Below are the code and all the weights of a small trained network. Each question names an input and a class and asks about switching units off, where a switched-off unit gives its printed mean instead of its output.

import numpy as np


def w(rows, s, z=0):
    codes = np.array(rows[::2]) - 128.0
    scale = np.full(codes.shape[1], s)
    scale[-1] = z or s
    return codes * scale


def norm(h):
    return h / np.sqrt((h * h).mean(-1, keepdims=True) + 1e-5)


def f(y):
    return y / 2 * (1 + np.tanh(0.7978845608 * (y + 0.044715 * y**3)))


def log_softmax(a):
    a = a - a.max(-1, keepdims=True)
    return a - np.log(np.exp(a).sum(-1, keepdims=True))


def net(x, mask):
    res = np.array(x, float).reshape(1, 8) / 4 @ E
    u = 0
    for l in range(3):
        y = f(norm(res) @ A[l][:, :-1].T + A[l][:, -1])
        res = res + np.where(mask[u : u + 3], y, B[l][:, -1]) @ B[l][:, :-1]
        u += 3
    return log_softmax(norm(res)[-1] @ U[:, :-1].T + U[:, -1])


A, B = {}, {}
E = w([
[46,2,151,239,148,98,25,114,95,163,208],'x0',
[201,165,146,200,90,155,59,186,204,209,123],'x1',
[136,110,138,134,115,110,136,125,145,122,125],'x2',
[121,142,119,126,114,138,107,114,106,132,118],'x3',
[58,207,29,157,106,7,137,162,162,168,167],'x4',
[126,131,119,134,132,139,127,135,123,118,130],'x5',
[80,116,93,115,158,191,101,49,242,144,93],'x6',
[138,124,139,108,129,119,135,116,131,162,144],'x7',
],0.0096)
A[0] = w([
[220,94,217,77,160,182,76,143,64,85,102,48],'0.n0',
[206,203,238,183,103,74,157,185,3,100,201,30],'0.n1',
[234,207,184,227,73,181,51,203,181,182,152,2],'0.n2',
],0.0065,0.0071)
B[0] = w([
[125,126,102,179,73,187,197,111,137,131,180,192],'0.n0',
[121,22,3,29,137,127,91,160,152,152,42,221],'0.n1',
[63,171,186,149,149,94,156,109,128,185,55,253],'0.n2',
],0.015,0.0046)
A[1] = w([
[60,88,116,55,168,113,197,81,38,37,165,31],'1.n0',
[66,81,144,153,159,149,63,158,114,151,221,77],'1.n1',
[89,136,102,110,181,186,84,42,253,130,99,1],'1.n2',
],0.0076,0.0072)
B[1] = w([
[85,174,184,195,130,70,143,132,193,189,1,254],'1.n0',
[174,112,191,86,124,127,128,146,53,106,190,230],'1.n1',
[136,27,21,44,154,90,138,223,102,127,53,221],'1.n2',
],0.013,0.0037)
A[2] = w([
[214,254,115,39,120,123,169,144,160,81,102,4],'2.n0',
[113,209,44,140,128,56,172,149,133,125,182,29],'2.n1',
[120,172,59,152,101,41,128,160,131,153,184,36],'2.n2',
],0.0096,0.0038)
B[2] = w([
[116,113,171,151,173,58,8,135,59,91,222,254],'2.n0',
[165,68,124,179,70,252,161,74,171,171,127,222],'2.n1',
[164,156,120,89,147,199,196,109,118,65,121,227],'2.n2',
],0.014,0.0054)
U = w([
[122,68,32,50,143,112,117,144,131,141,91,122],'0',
[75,206,197,178,143,78,161,94,155,175,70,252],'1',
[128,117,169,151,152,82,51,100,82,89,238,111],'2',
[150,122,131,155,111,253,214,63,144,102,160,9],'3',
],0.016,0.0034)

Each question gives the input, the list of numbers given to net, and the class t.
The units are the neurons (one row each of A and B). Each row of codes is followed by its name. A weight is (code - 128) times the scale printed after its matrix; where a second scale follows, it is the last column's (A, B and U).
mask holds one flag per neuron, layer by layer. A switched-off neuron (its flag False) gives its mean, the last column of its row in B, instead of its output. The means were averaged over made-up inputs and are rounded, as every weight is.
A unit's drop is (log p(t) with every unit on - log p(t) with that unit switched off) / (log p(t) with every unit on - log p(t) with every unit switched off).
The circuit of an input: a set's keep is (log p(t) with only the set's units on - log p(t) with every unit switched off) / (log p(t) with every unit on - log p(t) with every unit switched off). Starting from all 9 units, units are removed one at a time, each time the one whose removal leaves the highest keep (on an exact tie, the one counted first), for as long as the keep stays at least 0.8.
units of the circuit, in order: the units of the circuit, biggest drop first
most important unit: the unit with the biggest drop
top k neurons: the k neurons with the biggest drops, biggest first
top k neurons in layer l: the k neurons of layer l with the biggest drops, biggest first
drop of u: that unit's drop, to one decimal
input [6,-8,-1,-5,4,7,-4,6], class 1: top neuron in layer 1 => [1.n0]
input [6,-7,-6,-6,8,0,-3,-1], class 3: top 2 neurons => [2.n1, 2.n2]
input [3,6,-7,-7,-5,5,3,-6], class 1: top 2 neurons => [0.n2, 0.n1]
input [0,7,-3,8,8,0,6,-4], class 3: units of the circuit, in order => [2.n1, 2.n2]
input [6,-6,-3,-8,8,-4,7,3], class 3: units of the circuit, in order => [0.n1, 2.n1, 2.n2]
input [-6,4,4,4,6,4,3,3], class 2: top 2 neurons => [2.n0, 0.n0]
input [3,4,8,4,8,8,7,4], class 3: top 3 neurons => [0.n1, 2.n2, 2.n1]
input [3,0,-5,-1,5,-1,-4,-3], class 3: top 4 neurons => [2.n2, 1.n2, 2.n1, 2.n0]
input [1,0,-7,-8,-8,8,8,-3], class 0: top 2 neurons => [1.n2, 2.n1]
input [-2,5,-3,6,2,7,-6,0], class 0: top 2 neurons => [0.n1, 1.n0]
input [-1,6,7,8,-4,8,4,-7], class 1: top 2 neurons => [0.n2, 0.n1]
input [8,-5,-7,-2,5,3,-8,1], class 0: top 2 neurons => [0.n1, 2.n0]
input [5,4,-2,-5,3,1,4,-5], class 2: top 2 neurons => [0.n1, 1.n1]
input [-4,-7,-1,-6,8,8,4,5], class 3: most important unit => 2.n1
input [-8,1,-8,-4,-8,1,0,2], class 2: top 2 neurons in layer 2 => [2.n0, 2.n1]
input [-8,1,-5,4,4,7,-7,-4], class 2: top 2 neurons => [2.n0, 1.n2]
input [4,-8,0,4,2,5,-7,3], class 1: top 2 neurons => [1.n0, 1.n2]
input [3,0,-6,7,4,0,-2,-6], class 3: top 2 neurons => [2.n0, 2.n2]
input [-8,6,-2,3,7,-1,1,-5], class 2: top 2 neurons => [2.n0, 1.n0]
input [1,-7,6,0,3,7,-4,0], class 1: units of the circuit, in order => [1.n0]
input [-7,-1,0,-6,-3,1,-6,-8], class 2: top 2 neurons => [2.n0, 1.n2]
input [-4,1,3,5,7,-7,-4,7], class 3: top 2 neurons in layer 2 => [2.n1, 2.n2]
input [-4,-2,-1,0,-3,8,5,2], class 0: drop of 1.n2 => 4.7
input [7,-7,-6,6,-6,-3,6,3], class 1: drop of 0.n1 => 0.7
input [-3,-7,-4,8,6,2,-3,2], class 1: drop of 2.n1 => 0.0
input [5,5,3,-3,5,3,8,2], class 0: drop of 1.n2 => 0.8
input [1,8,8,-5,-6,6,-5,2], class 1: most important unit => 0.n2
